Rows, each with the tier of its hidden value:
(in the rows, 100 means zero)
[ 95  73 129 106 101  86 123  95 116  84  80  98 122  94 117  95 132 104
 114  73 110] : N
[100 129  53 101 102 123  82 104  97  89 107  95  98 116  79 118  82  84
 109 123  98] : E
[ 94  86 114 106  94 116  85 106  92  82 100  98 124 101 102 117 115  90
  97  75  97] : N
[103 110  80  93  95 127  87  95  95  99 104  85  82  99  82 105 101  85
 103 101  96] : N
[ 96 104  81  87 105  74 111  91 110 128 100  89  56  89  93  73  96 111
 106 105  84] : E
[ 97  90  99  84 113  93 112  81  99 113  97  78  95  77  97  81 108  87
  95  87  86] : N
[ 84 105  84  75 103  62 116  89  93 157 116  87  69  78  77  78  81 104
  82  94  81] : E
[106  71 123  86 113  55 134  77 110 124  92  82 105  64 113  61 113  96
  80  87  93] : E
[106 126  55  99 101 151  69 110  85 107 124 111  71 118  90 127  77  92
  90 123  96] : E
[100  88 108  79 109  73 112  85  94 139 107  80  94  71 100  77 104  91
  81  87  88] : E
[101 118  87 120  78 155  59 129  92  77 105 104 140 123  97 140 107  83
 107  99 103] : N
[ 86 131  75 115  90 154  73 123  91  70 108 108 121 131  86 146  82  83
 117 109  95] : E
[ 99  82 143  86 113  64 125  83  96 112  97  81 111  70  99  69 118  95
  91  85  89] : N
[107 102  98 111  93 148  75 105  91  37  96 104 131 124  93 134 111  73
 114  99 109] : N
[ 93 122  77 120  84 165  88 121 101  58  94 106 116 135  91 140  98  85
 122 111 103] : N
[102 106  78  80  97  91  79 105  91 154 118  84  68  87  88  87 106 107
  86  93  92] : E
[110 126  70  95  98 111  87  96  96  98 110  94  96 111  84 111  66  91
  98 131  83] : E
[105 103  82  89  98 122 105  92 104 108  99  83  72  92  87  90 107  98
 104 102  97] : E
[ 99 128  65 107 106 147  85  98 104  76 104 109  85 126  88 134  78  80
 112 126 101] : E

Next part:
[123 116  79 111  92  95  87  96 124  95 125 115  97  89  81 112  65 128
  96 101  91  98 149 112  98 108  61  91  96  94  80 101 103 117  57 106
 124 109  81 149 122  98  94  90  99  89  97  88 129 106  88 103  69  71
 124 103  99] : T
[170 139  50 112  77  88  88  96 148  84 138 116  96  93  74 127 105 139
 105 107  84 110 137 100 104 115 103 101  99  96  94  85  99  91  55  98
 109 107 105 122 127  90  82  97  98  94 105  80 166  98  80  87  62  86
 103 130  95] : U
[178  97  76 128 102 101  68 116 128  90 139 119  88  95  72 115 111 126
 101 101  99  68 115 112  96 105  89 108  98  94  86  64 105 132  73 110
 141 114 128 109 126  91  99  98  98 105  94 110 178 104  87  96  99  50
 131 125  95] : T
[150 123  58 123 105 114  63 108 103  90 131 119  75  83  85 116  81  86
  83  96 102  51 134  92  89 105  74 107 100  98  79  71 110 127  63 106
 151 118 135 153 112 109  82 103  98  84  90 114 135 102  93  87  97  64
 133 109  92] : T
[137 114  72 149 107 114  75  96 114  90 127 105  74 102  63 113  93 102
  91  91 106  85 119  98  93  98  58  97  99  94  93  93 106 118  71  88
 152 106 133 132 122 102  86 101 103 101  93 108 165 101  71 105 114  53
 117 116  84] : U
[142 120  73 142  99 101  71 125 100  86 156 115  79  88  72 107 136  77
 103  97  91  69 112  87  94 103  72  95  97  96  91  86 105  97  80 104
 135 107  86 137 124 104  86  89 103 104 106  74 143 105  81 104 100  62
 128 105 101] : U
[135 117  74 136  92 101  76 104 107  85 141 106  90 102  45 105  82 120
  92  83  90  93 131  95  95  92  83  95 101  98  97  98 117 122  67 114
 125 116 125 132 121  98  87  97 105 104  98 116 157  99  79 109  96  83
 116 111  86] : T
[148 101  74 137  85 107  64 117 101  98 134 111  84  85 121  95  81  99
  89  93  98  66 116  96  98 116  56 100  96  96  86  85  99 105  83 114
 138 112 120 145 134 111  91 106 109  97 103 126 141  96  87  89  83  88
 117 118  85] : U
[112 129  93 130  95 105  65  97 112  93 154 112  89  94  72  99  95 124
 103  86  88  68 143 103  88 112  62  96  95  96  78  68 104 118  73 108
 129 104 126 150 133 101  84  92  97  96  92  76 120 102 108  95  84  81
 113 107  98] : T
